Below is a small trained network, with its code and all its weights. Each question gives an input and a class and asks what happens when units are switched off, that is, made to give their printed mean instead of their output.

import numpy as np


def w(rows, s, z=0):
    codes = np.array(rows[::2]) - 128.0
    scale = np.full(codes.shape[1], s)
    scale[-1] = z or s
    return codes * scale


def norm(h):
    return h / np.sqrt((h * h).mean(-1, keepdims=True) + 1e-5)


def f(y):
    return np.maximum(y, 0)


def log_softmax(a):
    a = a - a.max(-1, keepdims=True)
    return a - np.log(np.exp(a).sum(-1, keepdims=True))


def net(x, mask):
    res = np.array(x, float).reshape(1, 3) / 4 @ E
    u = 0
    for l in range(2):
        y = f(norm(res) @ A[l][:, :-1].T + A[l][:, -1])
        res = res + np.where(mask[u : u + 4], y, B[l][:, -1]) @ B[l][:, :-1]
        u += 4
    return log_softmax(norm(res)[-1] @ U[:, :-1].T + U[:, -1])


A, B = {}, {}
E = w([
[54,95,238,168,187,157,129,68,142,60],'x0',
[188,225,61,183,172,189,120,126,110,73],'x1',
[169,226,176,86,83,74,1,55,79,179],'x2',
],0.0092)
A[0] = w([
[213,119,42,254,134,83,156,127,103,196,43],'0.n1',
[210,195,15,113,61,166,104,226,163,135,44],'0.n2',
[125,98,96,155,90,121,197,196,83,87,35],'0.n3',
[221,128,210,92,168,227,62,86,174,132,253],'0.n4',
],0.006,0.0021)
B[0] = w([
[173,212,93,33,199,144,60,201,208,94,196],'0.n1',
[172,252,95,109,147,164,82,136,21,125,254],'0.n2',
[87,167,101,129,55,92,111,168,161,83,183],'0.n3',
[110,44,182,200,61,144,82,129,63,113,229],'0.n4',
],0.011,0.0059)
A[1] = w([
[253,165,93,122,250,191,156,89,103,146,79],'1.n1',
[154,78,134,138,135,114,85,87,124,240,74],'1.n2',
[161,156,38,164,149,163,223,46,123,84,103],'1.n3',
[143,160,99,142,54,130,91,150,135,127,6],'1.n4',
],0.0078,0.002)
B[1] = w([
[124,49,172,111,218,221,120,120,1,148,253],'1.n1',
[6,46,180,111,110,47,170,73,132,190,189],'1.n2',
[103,239,163,146,105,61,54,112,194,174,188],'1.n3',
[135,76,115,184,39,88,251,219,101,163,197],'1.n4',
],0.0078,0.005)
U = w([
[163,167,72,123,68,102,166,213,189,154,101],'0',
[168,185,46,60,240,186,48,170,36,108,251],'1',
[205,119,78,87,142,89,192,86,200,124,2],'2',
[93,223,98,241,210,155,186,132,215,87,40],'3',
[87,1,57,91,163,141,176,166,248,57,170],'4',
[193,180,119,156,66,93,110,102,55,219,21],'5',
[61,71,171,70,98,44,105,81,146,181,217],'6',
[90,58,182,166,185,175,53,75,101,60,216],'7',
],0.0093,0.004)

Each question gives the input, the list of numbers given to net, and the class t.
The units are the neurons (one row each of A and B). Each row of codes is followed by its name. A weight is (code - 128) times the scale printed after its matrix; where a second scale follows, it is the last column's (A, B and U).
mask holds one flag per neuron, layer by layer. A switched-off neuron (its flag False) gives its mean, the last column of its row in B, instead of its output. The means were averaged over made-up inputs and are rounded, as every weight is.
A unit's drop is (log p(t) with every unit on - log p(t) with that unit switched off) / (log p(t) with every unit on - log p(t) with every unit switched off).
The circuit of an input: a set's keep is (log p(t) with only the set's units on - log p(t) with every unit switched off) / (log p(t) with every unit on - log p(t) with every unit switched off). Starting from all 8 units, units are removed one at a time, each time the one whose removal leaves the highest keep (on an exact tie, the one counted first), for as long as the keep stays at least 0.8.
units of the circuit, in order: the units of the circuit, biggest drop first
most important unit: the unit with the biggest drop
k most important neurons: the k neurons with the biggest drops, biggest first
top k neurons in layer l: the k neurons of layer l with the biggest drops, biggest first
drop of u: that unit's drop, to one decimal
input [-3,-3,8], class 6: top neuron in layer 0 -> [0.n2]
input [5,1,-6], class 3: units of the circuit, in order -> [0.n4 1.n3]
input [5,8,1], class 7: units of the circuit, in order -> [0.n2 0.n4]
input [0,-1,-1], class 4: 2 most important neurons -> [0.n2 1.n3]
input [3,8,8], class 7: units of the circuit, in order -> [0.n4 0.n2]
input [6,-4,-5], class 4: 3 most important neurons -> [0.n2 0.n4 1.n1]
input [3,5,-4], class 3: units of the circuit, in order -> [0.n2 1.n3]
input [1,-3,6], class 6: 3 most important neurons -> [0.n2 1.n2 1.n1]
input [1,6,8], class 5: top 3 neurons in layer 0 -> [0.n4 0.n1 0.n2]
input [-2,1,-5], class 0: 2 most important neurons -> [0.n3 1.n4]
input [2,2,-5], class 3: 2 most important neurons -> [1.n3 0.n4]
input [5,8,-2], class 7: top 3 neurons in layer 0 -> [0.n2 0.n3 0.n4]
input [-8,-4,2], class 1: top 3 neurons in layer 0 -> [0.n2 0.n4 0.n1]
input [0,2,-3], class 3: most important unit -> 0.n3
input [1,2,1], class 7: drop of 0.n2 -> 0.1
input [3,1,4], class 7: drop of 1.n3 -> 0.1
input [-1,-4,8], class 6: drop of 1.n2 -> 0.3
input [6,-2,-5], class 4: drop of 0.n2 -> 0.7
